Every row comes from one small tree of marks. The marks that hang from a mark follow it in brackets, in alphabetical order. Every link used is in the known rows. Which tree was each row made from?
Known rows:
nulelu[midal[dabi[zevubo] komib] netes]: [ -0.7 -11.7   6.8   2.8  41.0 -19.8  -1.6  16.0   1.0  11.6  12.7   4.4
  -7.6 -24.8 -12.1   8.3  -4.5  -3.2  -1.3   6.5   1.5  -7.8 -41.0  -0.6
   8.7 -30.1   2.2   6.5  11.7  63.7 -51.8  13.4  12.0 -24.4  13.9   6.6
  11.1  -6.0   1.8  -6.9 -20.6  -3.6]
nulelu[midal[dabi[netes zevubo] komib]]: [ -6.3  -1.8   4.7   7.2  28.8 -28.6   5.9  14.6   3.0  -8.4  36.5   7.0
  -8.6 -15.5   4.0   7.7  -8.9  -2.7   4.8   8.7  11.4   1.9 -42.1   3.5
   7.2 -40.3  -1.8   6.7   9.1  49.6 -29.3  10.0   2.3 -31.8   4.8  12.2
   0.5  -8.1   0.7 -11.9 -52.9  -6.6]
ruke[dabi[zevubo] midal[komib] pubi]: [ -8.4   1.6  -7.8  -1.1  20.9 -16.4 -19.2  -2.3  -7.5 -10.1  20.6  13.6
   7.4  20.8 -17.9   0.7  -2.0  -5.3   3.2 -15.1  11.9  -7.1 -55.4   0.2
   2.6   9.1  10.1  13.2  19.3  13.8 -30.2  18.7   3.2 -12.0  -8.0  -2.1
   5.6  -3.0   7.0 -16.4 -19.7  -4.9]
posin[dabi[netes[nulelu[midal]] zevubo] zabi]: [-13.2   9.9  10.2  -0.2   9.2  -0.1  11.2   2.5  -3.2  -3.1  27.6   3.5
 -18.9   3.9  13.4  -0.3  -2.5  -1.7   3.1   2.2  12.3   3.5 -18.8  17.5
   6.0 -16.6 -14.7 -10.9  11.5  19.5 -17.1  15.8   5.1 -25.7  -0.4   7.8
  -7.3  -7.6   2.1 -27.6 -21.3  -5.6]
komib[midal[dabi] netes zevubo]: [  2.3 -19.8   0.6  -5.2  35.9  -8.1   0.7   8.3  18.4 -18.2  59.1   9.9
   1.3 -35.5  -4.2   1.3 -18.7  -0.9   7.7  13.0 -12.6  17.1 -15.9  -3.6
   2.5  22.8 -10.8   9.0  -0.2  29.5 -16.8   2.3  -5.0 -22.7  -0.1  -4.6
   9.8 -11.0   4.3  -2.2 -28.5   6.0]
pubi[netes[nulelu] ruke[midal posin[dabi]] sonemuk]: [  3.3  37.0 -14.7  -9.7 -43.6 -26.7 -12.3  -9.9  -6.2  36.4  37.8   7.3
 -17.0  26.4  -5.5 -11.3   8.7   6.6   5.2  24.9  19.9  -4.2 -17.5   5.1
  10.1  50.2  16.8 -11.9   2.5  15.8   9.4   0.6   7.7   0.9 -10.8  -5.6
   2.9  -5.2  -3.4 -29.3 -36.4   6.4]
pubi[nulelu[midal netes] ruke[dabi zevubo] sonemuk]: [  5.7  -8.4 -16.9  -5.4  -2.5   3.8 -24.3   4.0 -16.8  61.9   4.9   8.4
 -19.8   5.1  -7.1  -4.2   0.1   0.7   4.5  15.3  15.2 -28.5 -62.8  10.8
  13.8 -12.8 -17.6  -0.6  14.8  18.6 -39.6  11.8  13.4  -4.8   7.1 -11.9
  20.1  -6.9  -0.3  -7.8 -54.1   2.5]
zabi[komib posin[zevubo] pubi[netes ruke sonemuk]]: [ 31.7  16.5   0.4 -19.5 -47.2  -8.2   0.0 -14.8  21.8  31.7  39.5  -1.6
 -23.3   0.9  -6.6  -7.7 -34.1   4.0   6.5  -9.3  19.5   2.3 -14.8  27.1
   9.3 -47.9  -8.9   8.5  11.7  62.0  -1.3 -16.1   7.8 -17.2  -2.5  -4.3
   3.5  -4.2  -2.0 -47.7   3.1   5.2]
posin[dabi[midal[komib] zevubo] zabi]: [-16.7   1.4  11.4 -12.9  32.5 -22.3  13.1   8.6   9.9   5.1  12.8   7.2
  -6.1  26.7  -3.5  -1.0   1.0  -7.9   4.8   5.1   9.5  23.9 -36.8  13.2
  -0.9  -2.6  -0.8  -0.5  11.0  46.5 -11.2  15.7   1.2 -22.9  -1.2  13.3
 -11.1  -6.3   4.7  -6.0  -1.6  -3.6]
pubi[nulelu ruke[midal posin]]: [  8.8  26.1 -16.3  -4.5 -27.3 -12.5 -24.7  -3.5 -12.0  15.5   7.4  11.2
   2.4   9.2 -10.5  -9.2   0.5  -1.3   8.0  18.3  10.6   0.5 -49.2   8.0
   4.0  18.1   3.3 -16.1   4.3  -8.5   4.1  -5.3   2.9   1.3 -12.6  -4.8
   4.9  -0.4   2.4   6.4 -43.3  -5.2]
ruke[dabi posin[zevubo]]: [  3.6 -16.3 -12.9  -8.9  -8.2  -3.7  -8.2   7.6 -16.6   2.3  13.5   1.0
   2.9 -10.4 -17.1  -1.0  -3.0   1.7   2.9 -15.6   5.8   0.1   4.7   0.5
   0.4   6.3   6.2  -3.8   4.8  19.4 -17.4  -1.5  -1.2  -3.1  -0.4  -3.7
   0.9   0.2   5.7 -14.9 -17.0  -4.8]
ruke[midal[dabi] pubi[nulelu sonemuk]]: [  9.8  15.4 -18.8  -5.2 -17.1 -19.7 -29.2 -19.1   2.4  21.7   0.3  19.9
   1.8   6.8 -13.3  -2.5  -0.5   2.4   5.8   9.9  11.4   5.0 -40.2   9.9
   7.5   8.0   5.3  -6.4  16.0  17.8   3.3  -6.0  16.6  -6.9 -10.8   0.2
  15.8  -1.3  -5.0 -22.6 -40.9  -4.4]
dabi[midal netes[nulelu] zevubo]: [-16.4  19.3   3.7  -3.7   6.2  -3.6  11.7  -9.1  -0.4 -26.7  57.5  -2.1
  -9.0  32.1  18.6   1.7  -1.9 -12.5   4.6   4.2  17.3  10.6 -39.0  23.4
  -4.0  14.4  -3.2   6.1   3.4  20.0   6.7  10.4  -9.8 -20.9 -16.7  -6.0
 -11.1 -10.2   0.6  12.3 -25.9  -5.6]
sonemuk[ruke[dabi pubi[nulelu]] zabi[komib] zevubo]: [  4.1  -5.9   6.7   0.1  42.1  -7.4 -18.5  -0.6  14.7  -1.2  35.2  17.5
 -13.7 -26.4 -25.1 -14.4 -15.9 -14.8  -2.5  -9.9  11.5 -45.3   0.5  33.2
  -3.5 -17.0 -17.8   1.8   7.4 -38.6 -21.9   9.0  10.3  23.6  -1.6 -20.4
   7.2  -5.4   6.0 -15.8 -34.2  -5.3]
posin[dabi[netes zevubo]]: [ -9.7  -2.6   5.3  -2.4  24.2  -9.6  13.4   2.9   7.1 -10.0  46.2   2.8
 -13.3   1.2   8.1  -0.5  -5.7  -1.0   6.7  -0.7  14.0   4.3 -18.1   9.6
  -0.9  -1.4   0.3  -4.5  -3.9   7.5   9.5   8.1  -3.2  -6.1  -3.6   4.6
  -8.6  -5.3  -1.3  -8.3 -17.3  -3.0]
ruke[midal[komib] pubi[netes[nulelu] sonemuk[zevubo]]]: [ -4.7  37.9 -12.8  -1.1  -6.1 -30.6 -20.8 -16.7   6.5  20.4  19.7   4.2
 -12.7  26.6  -5.1  -7.8   6.0  -4.9  -3.0  12.3  18.4 -17.8 -30.0   4.9
  10.6  28.4   9.2   5.0   9.4  16.9 -21.5  10.6  11.5   4.0  -7.4 -10.0
   7.5  -8.5  -1.4 -25.2 -36.0  -2.4]
komib[midal[dabi[netes]]]: [  0.4  -2.4  -1.3   1.6   6.8 -14.2   4.1   3.8  11.9 -10.2  47.9  10.0
   0.9 -19.0   3.7   0.5 -10.9   3.8   6.7  11.8   4.7  13.5  -5.2  -5.4
   3.6  -6.7  -1.1   5.7   4.2  13.7   1.8  -1.9  -4.9 -22.5  -0.8   4.6
   2.8  -7.8   2.1  -7.0 -47.0   4.8]
midal[dabi komib[netes]]: [  1.4 -12.5   0.8   4.5  28.0 -28.8   3.4   2.3  16.4  -5.8  13.7  12.6
  -2.3 -24.9  -7.1   4.2  -2.5   0.3   2.5  13.4 -11.6   7.5   3.8  -0.7
   2.5  -2.2   6.2   7.4   4.3  52.0 -18.3   4.6   0.6 -23.9   3.9   3.6
   6.7  -6.0   2.7  -6.7 -30.7   3.8]
posin[dabi[midal] zevubo]: [  1.5  -4.7  -0.1 -10.1  22.2  -6.6   9.6   2.0  13.5  19.4  20.6  -3.7
  -6.4  15.9  -6.6  -5.0   2.3  -0.6   4.8  -0.2   4.1  29.8   0.2   7.7
  -3.7   6.3   2.9  -6.3   8.0  38.9   6.8   0.8   2.9  -6.3   0.6   4.1
  -5.2  -5.3   1.7  -7.2  17.6  -0.6]
sonemuk[ruke[pubi zevubo]]: [  3.5  -0.9  -3.5   0.8  20.0  -7.0  -3.8   1.5 -10.0  -8.4  19.2   9.4
  -9.5   5.1  -9.4  -3.9   0.0  -9.0   0.3 -15.9  -1.0 -14.8 -15.4  11.9
  -0.9  20.0  -4.8   2.8  10.8 -23.1  -4.3  17.8   6.8  15.3   1.4 -12.3
   5.8  -0.9   3.0   3.1 -23.8  -5.6]
dabi[midal[komib] netes[nulelu] zevubo]: [-16.5  22.4   3.7  -0.7  20.6 -16.4  16.0  -6.6   1.9 -23.6  52.7  -0.6
  -6.7  29.2  13.7   3.2   1.5 -13.6   3.8  11.3  14.8  16.0 -41.6  21.5
  -2.9   7.2   1.4  10.5   4.4  38.7  -6.0  16.0  -8.6 -27.9 -14.0  -2.0
 -10.6 -11.7   3.4  12.6 -40.3  -5.9]
ruke[dabi[netes] midal[komib] pubi[nulelu]]: [ -1.1   9.1 -17.4   8.1   9.3 -19.3 -24.1 -14.2  -5.4   0.4  10.8  23.2
   6.4  -7.9 -10.2  -5.7  -3.5   1.0   8.0   3.6  12.7  -4.3 -43.3   9.9
   7.3   0.0   4.6  -0.2  18.0  -0.7 -14.7  14.5   6.3 -13.6  -8.5  -0.2
   9.6  -5.7   7.2 -15.7 -69.3  -4.0]
posin[zabi[pubi] zevubo]: [ 16.2  -2.6   2.6 -15.8  -4.8   9.3   1.9  -2.1   7.1   5.8  -5.9  -1.1
  -4.5  -5.7  -5.4   1.7 -13.5   0.5   2.0 -17.5   7.3  13.6   3.5   7.4
   1.6 -27.6 -13.5  -4.4  13.7  27.3 -10.5  -5.3   5.2 -22.0   6.5   4.4
  -2.8   0.6   3.2 -27.9  19.5  -6.1]
ruke[dabi[zevubo] midal[komib] posin]: [-11.9   3.4 -13.6  -4.6   6.5 -27.3 -17.7   9.9 -14.9 -11.2  21.7   9.1
  10.0   7.1 -17.8   0.2   1.5  -5.7   3.8  -7.1  13.0 -10.1 -43.3  -5.6
   2.5  17.6  14.4   6.6  15.0  23.8 -28.7  13.9  -3.6 -13.2  -8.1  -4.1
  -1.8  -2.4   9.1  -6.8 -33.4  -6.2]
midal[dabi[netes] komib[zevubo]]: [  2.2 -12.4   2.6  -0.4  37.3 -26.2  10.7  12.3   4.7 -10.9  38.1   9.6
  -4.9 -37.8   2.7   7.1 -15.3   0.1   7.6   7.8  -0.1  16.1 -16.9  -0.4
   5.4  -7.9  -3.5   7.6 -10.1  35.3 -22.2   4.8  -0.9 -22.3   3.5   8.0
   2.0  -9.4   3.2  -3.7 -63.2  -2.7]
sonemuk[ruke[dabi midal pubi[netes]] zabi zevubo]: [ -6.7   8.2  -1.3   2.3  19.6 -20.3 -25.2   3.7  10.9  -1.7  46.9  10.8
 -19.2 -14.0 -16.3 -15.6  -8.4 -11.1  -3.0 -15.6  20.5 -60.2 -11.3   9.6
   4.5  20.6  -2.9   4.6  11.8 -51.1 -25.7  11.9   6.9  23.7   0.4 -20.4
   7.9  -8.6   5.2 -27.8 -25.0   1.3]
ruke[dabi midal[komib[zevubo]] posin[zabi[pubi]]]: [  3.5  -0.8  -7.9 -14.8  13.2 -19.0 -19.9  13.4  -9.3 -11.1   6.2  18.4
   7.1 -29.5 -22.4   1.0 -16.4  -1.8   5.6 -10.9   9.6  -0.4 -30.1  -8.4
   8.4  16.0  -2.9   5.8  21.8  25.7 -37.5  14.6   2.1 -26.2   1.3  -1.0
   1.0  -1.7  13.9 -25.7 -36.3  -6.7]
posin[zabi[komib] zevubo]: [ 10.7  -4.4   7.7 -13.1  -0.4  -7.8  -0.4  -2.1   4.0  19.2 -16.0   1.0
   3.9  -3.4  -4.4  -3.9 -10.9   3.3   4.3 -17.3  -5.2  15.9  11.0  13.0
  -0.2 -38.3 -18.3  -3.7   7.4  31.5 -19.9  -4.5   5.1 -15.5   2.7   6.3
  -6.2  -2.9   4.8 -24.2  18.6  -3.0]
nulelu[midal[dabi komib]]: [  3.9  -6.3   1.4   8.9  17.5 -21.7  -1.1  14.6   3.8  12.4  -2.9   8.1
  -1.4 -19.9  -9.9   5.3  -0.8   2.2  -0.9  12.8  -2.4   3.6  -9.0  -7.4
   8.0 -31.5   3.9   4.6  12.9  48.9 -31.7   5.6  10.1 -22.4  12.5  12.1
   7.9  -3.0   2.0 -14.4 -29.4  -0.8]
sonemuk[zabi[komib[midal[dabi] zevubo] pubi[netes]]]: [ 21.7  -7.3   8.9 -11.2  20.6  -8.9   3.4   6.3  23.1 -10.3  89.6  18.2
  -4.9 -50.9 -15.7  -3.7 -41.6   1.2   6.6   4.5  12.1  -6.3 -11.2   9.0
   1.4 -13.2 -12.1  15.2  -0.8  16.7 -18.5  -3.7   3.4 -25.4   5.8  -4.1
   5.0 -13.6   3.3 -27.1 -20.2   6.5]
komib[midal netes zevubo]: [ -2.4  -5.9   0.6  -3.9  37.0   0.9   0.4   3.0  14.6 -20.2  51.9   2.4
   2.4 -25.4  -0.4  -3.1 -14.4  -2.8   6.6  11.8 -12.1  12.9 -21.0  -0.5
   0.5  29.0 -15.9   7.3   0.8   7.6 -12.2   6.8  -8.4 -12.0  -4.0  -9.9
   6.2 -10.0   5.1   4.6 -14.6   4.5]
posin[dabi[midal[komib] netes[nulelu] zevubo] zabi]: [-19.4  15.8  10.8  -7.8  25.2 -20.6  21.5  -2.4   6.2  -8.7  39.1   7.2
 -13.4  25.6  10.6  -0.4   2.1  -9.0   5.7  10.1  14.0  25.8 -28.7  23.8
  -0.2   4.2  -3.1  -0.8   8.3  45.1  -7.5  19.8  -2.1 -34.0  -8.6   8.5
 -14.2 -11.7   5.7  -8.3 -33.3  -4.3]
ruke[dabi[midal netes] posin[zabi[pubi] zevubo]]: [  0.0  -0.3  -4.6 -18.7  -2.6 -14.5  -5.6   3.3  -4.2 -12.6  28.8  11.9
  -5.8 -10.1  -8.0  -1.6 -17.5  -1.9   9.6 -15.8  24.3  12.9 -18.1  12.6
   2.1  -5.9  -6.4   0.1  24.7  36.6  -5.5   4.8  -5.6 -32.2  -3.6   1.5
  -8.7  -4.1   8.7 -25.2 -34.3  -8.6]

Write each row's tree:
[ 15.7  -0.1   4.9  -4.2 -11.6  -8.7  -3.7  -6.6  14.6   3.0  21.9   9.6
  -2.7 -15.1  -4.6  -3.9 -23.2   4.9   2.8  -2.2  12.1 -13.3   4.4   8.5
   3.3 -21.1   0.7   7.6   7.6  21.5   3.7   2.4   5.1 -12.5   7.9   0.3
  -3.4  -2.1  -0.9 -23.4   9.9   4.3] => zabi[komib pubi[netes]]
[  6.1  -7.5   2.0   4.5  24.5  -7.1   5.4  13.3  -3.4   1.5  23.5   4.1
  -4.9 -25.3  -5.5   8.5  -6.4  -2.9  -1.3  13.5  -7.0  11.4 -11.6   0.5
   8.2  -6.0  -4.4   6.5   3.0  52.6 -46.0  10.3  10.6 -27.3   8.4   3.2
   9.3  -8.1   4.5 -10.8 -40.5  -3.3] => netes[nulelu[midal[dabi komib[zevubo]]]]
[ 21.6   7.2  12.7 -10.0  16.2   8.3   8.3  -1.7  17.1 -26.5  49.4   8.6
 -13.4 -50.5 -15.4  -3.4 -40.5  -7.4   1.1 -20.0   4.2  -6.6  -5.7  25.1
  -2.5 -30.8 -19.4  13.3   5.9  10.5 -16.9  -5.1   2.9  -9.9  -6.7 -12.5
   1.9  -6.0   7.5 -19.4   3.9  -3.1] => sonemuk[zabi[komib[zevubo] posin pubi]]
[ 18.5 -11.6  11.2 -15.1  31.3  -9.8   4.9  -6.5  32.0   9.8  11.6  11.7
  -9.3 -26.1 -13.7  -5.7 -20.1   5.8   6.6 -11.1  -4.4  18.5  27.3  15.3
  -0.9 -27.0 -16.2  -4.2  20.6  57.0  -6.5   3.8   7.6 -27.2   7.7   3.2
  -4.8  -4.3   5.5 -43.9  30.3   1.2] => posin[dabi zabi[komib[netes] pubi] zevubo]
[ -1.5  -3.0  -2.6   7.6  18.2 -20.9   0.0   7.4   2.1   0.0  32.0  11.1
  -6.6 -19.0   4.0   5.0 -10.6  -4.3   7.2  18.6  14.6   1.9 -54.8  17.2
   8.1 -46.6  -5.2  -4.3   6.9  47.5 -25.2   6.2   6.8 -32.4   3.1  11.5
   3.6  -8.4  -0.1  -6.9 -70.4  -9.9] => pubi[nulelu[midal[dabi[netes zevubo] komib]]]
[ 16.2 -11.0   2.2 -16.1 -12.1   0.2   7.2  -0.7  13.7  23.9  12.6   3.6
 -15.3 -12.4  -5.4  -4.7 -16.6   7.9   4.8 -10.5  14.6   7.6  14.0   9.1
   6.4 -17.0  -2.9 -13.1   8.0  34.2  -3.3  -1.6  11.4 -19.6  15.0  11.1
  -3.9  -2.7   0.7 -46.7  19.7   1.2] => posin[dabi zabi[pubi[netes]] zevubo]
[  9.2  21.5  -5.9  -6.3 -13.1   6.1  -3.7 -18.1   4.8  18.7   8.1   2.7
 -20.7 -35.8 -10.1  -7.4  -8.4  -5.6  -2.5   4.4   7.6 -20.3 -19.3  33.6
   5.0 -18.0 -11.6  -7.1   4.1   7.1 -15.4 -12.3  11.6   3.4 -10.5 -14.6
  16.7  -5.7  -0.6 -10.6 -25.3  -0.5] => pubi[nulelu[netes] sonemuk[zabi[posin]]]
[ 13.7  -1.1   4.4  -4.5   3.9 -12.4  14.8  -5.6  20.2   6.3  30.9   1.8
 -14.0 -27.8  -3.2  -8.8 -21.9   5.1   7.2 -18.6  -0.4  20.7  22.5  22.2
   1.8 -42.5  -6.2  -3.7   8.4  46.2   0.5  -4.6   4.4 -11.0  -2.9   2.6
  -5.1  -6.6   6.3 -32.4  -4.6   0.5] => zabi[komib posin[dabi[netes] zevubo]]
[  5.3   2.6   6.2   0.9  -0.7 -11.5   0.3 -11.3  21.1 -16.1  13.0   8.3
  -5.6 -26.9  -4.1  -6.8 -20.4  -1.5   2.7  -9.0 -14.4  -0.9   8.7  20.7
   1.1 -21.5  -8.5   8.0  13.7  37.4  -6.5   0.4  -0.9 -11.2  -8.3  -8.6
   2.1  -4.5   6.2 -13.3   4.7   4.9] => zabi[komib[netes] posin]
[  3.7  -8.6  18.2 -18.4  56.2 -16.7   3.6   0.9  33.4  -8.6  33.3  19.8
  -9.0 -23.8  -8.9  -5.7 -27.8  -2.1  10.2   2.0  -2.7  23.4 -11.0  18.2
  -1.4   6.6 -21.3   5.9  19.6  51.6  -2.3  15.7   2.0 -28.2   1.4   0.4
  -7.1  -9.1   6.8 -21.4  13.8   2.1] => posin[dabi[midal] zabi[komib[netes zevubo] pubi]]
[ -2.5  11.4  -4.4   1.7  -6.1 -16.7 -18.8   5.1  17.8  36.9  11.6  -6.6
 -24.7 -10.7   5.5 -12.3  -3.2  -8.7  -2.3  22.3  19.9 -43.3 -16.8  19.9
  14.0 -17.2 -17.1 -12.1   8.6   1.5 -10.6   2.9  13.3  17.4  11.3 -10.2
   6.9  -5.1  -6.6 -19.0 -37.9  -2.5] => pubi[netes nulelu[midal] sonemuk[ruke zevubo]]
[  2.7  28.5  10.7   1.6  50.7 -28.1 -20.2  -0.4  21.4  -6.9  31.7  10.7
 -11.0 -13.4 -21.7 -15.8  -8.2 -14.0  -3.5 -14.1   5.6 -36.1  -4.0  14.9
  -4.2  -0.2 -13.8   5.8  16.3 -39.9 -17.2   8.9   8.3  25.9  -6.5 -20.5
   2.6  -6.4   5.8 -14.3  -4.9  -5.8] => sonemuk[ruke[midal pubi] zabi[komib] zevubo]
[ 12.4   6.7  10.3 -11.4   4.1  -0.8  -3.7  -2.6  19.0  -3.2  12.6  13.2
   8.1 -11.1 -10.4  -4.2 -22.3   2.3   3.2  -1.8   3.7  11.3   1.4   3.0
   1.3 -29.3 -16.8   9.4  22.9  18.4  -5.1   3.7   1.4 -27.0   3.4   2.3
  -3.2  -1.8   6.9 -24.5  11.2   3.3] => posin[zabi[komib[midal] pubi]]
[  5.7 -17.7   0.3  -7.9  20.1  -1.5   2.2  13.6   8.4  -7.3  48.6   6.0
   4.8 -23.9  -5.8   3.0 -17.6  -0.4   5.6   7.4  -4.3  19.3 -16.3  -7.6
   3.1  11.2  -6.8   7.9  -3.5  19.2 -16.0  -1.6  -1.1 -16.6   2.5   0.9
   7.1  -7.4   3.5  -1.4 -26.0   3.1] => komib[midal[dabi] zevubo]
[ -3.7  21.6   0.9  15.3  11.5 -10.6   7.0  -1.4  -4.4  -3.4  15.3   0.7
  -7.4 -10.6   8.4   1.7   4.6  -0.8  -1.2  17.0   2.6   1.6  -5.9   6.0
   6.8 -18.1  -3.8   2.4  10.7  25.0 -23.4  14.5   3.1 -22.3   1.5   1.9
   1.2  -7.4   3.9  -9.5 -47.4  -3.0] => dabi[netes[nulelu[midal[komib]]]]
[ -9.0  15.8   3.0  -1.1  33.4 -13.8  14.6  -1.6   0.9 -19.0  48.2   1.3
  -5.6  -1.2  11.7   2.1  -4.7  -9.4   5.3  15.5   3.6  24.6 -28.0  15.2
   0.2  22.9  -6.8  10.0  -2.7  31.5 -12.7  15.2  -6.3 -22.8  -9.4  -3.6
  -5.3 -13.6   6.1  13.2 -51.9  -3.9] => dabi[midal[komib[zevubo]] netes[nulelu]]
[ 14.6  15.3   2.8  -8.2  -6.0 -12.9  -3.0 -20.0  32.4  -9.2  21.3   9.0
 -13.8 -23.9  -8.1  -4.0 -25.9  -0.7   2.1  -5.5   0.7  -2.6   5.7  21.6
   3.7 -26.2 -10.4  14.8  25.7  56.7   6.1  -3.0   2.0 -18.4  -8.9 -12.2
   4.3  -1.9   1.0 -33.0   5.2   4.3] => zabi[komib[netes] posin pubi[sonemuk]]
[ -2.0   1.4   2.8   5.2  27.2   8.1  -0.8   0.3   1.0 -14.1  30.5  -0.8
  -9.3 -24.2   5.2   1.1  -6.7  -4.5   0.7  10.9 -12.5  -0.2 -13.5  10.0
   4.5  18.1 -18.4   1.3   5.6  22.1 -29.3  13.2   1.8 -15.6  -0.7 -11.5
   7.4  -9.3   3.4  -4.8 -14.2  -1.2] => komib[netes[nulelu[midal]] zevubo]
[ -3.0  22.2  -4.3 -13.5  -3.0 -23.5 -13.4   9.1  -0.7  21.3  21.2  -1.3
 -19.5  19.6  -7.6  -5.6   0.5  -5.9   1.2  17.0  18.9 -11.5 -30.5   0.6
   4.3  14.1  -2.0  -2.2  -5.7   2.0  -1.6  -6.0  -2.1  19.4  -8.2  -9.0
   1.1  -0.4  -4.1  -1.9 -39.4  -5.6] => pubi[ruke[posin] sonemuk[zevubo]]
[  6.1 -19.3   2.1  -4.3  31.1 -17.7   6.9  15.0   3.3  -1.5  21.1   7.1
   0.0 -27.9  -8.2   7.6 -11.5  -1.5   3.4   5.9  -6.2  15.9 -12.7  -3.7
   3.9  -1.2   0.0   8.0  -8.3  40.9 -28.2   2.9   3.9 -16.9   6.7   6.6
   5.2  -5.8   3.4  -1.8 -35.4  -1.6] => midal[dabi komib[zevubo]]
[-10.2  21.6   1.0   1.6   0.3  -5.7   8.4 -11.5   1.4 -15.4  35.2   1.3
  -6.9  17.0  15.7  -1.2   2.4  -6.1   3.0  10.7   9.3  13.1  -9.8  15.9
  -1.6  17.2  -1.4   3.7   5.1  12.7  10.9   7.6  -6.6 -16.6 -12.2  -5.0
  -7.0  -8.8   1.8   8.6 -30.3  -0.6] => dabi[midal netes[nulelu]]
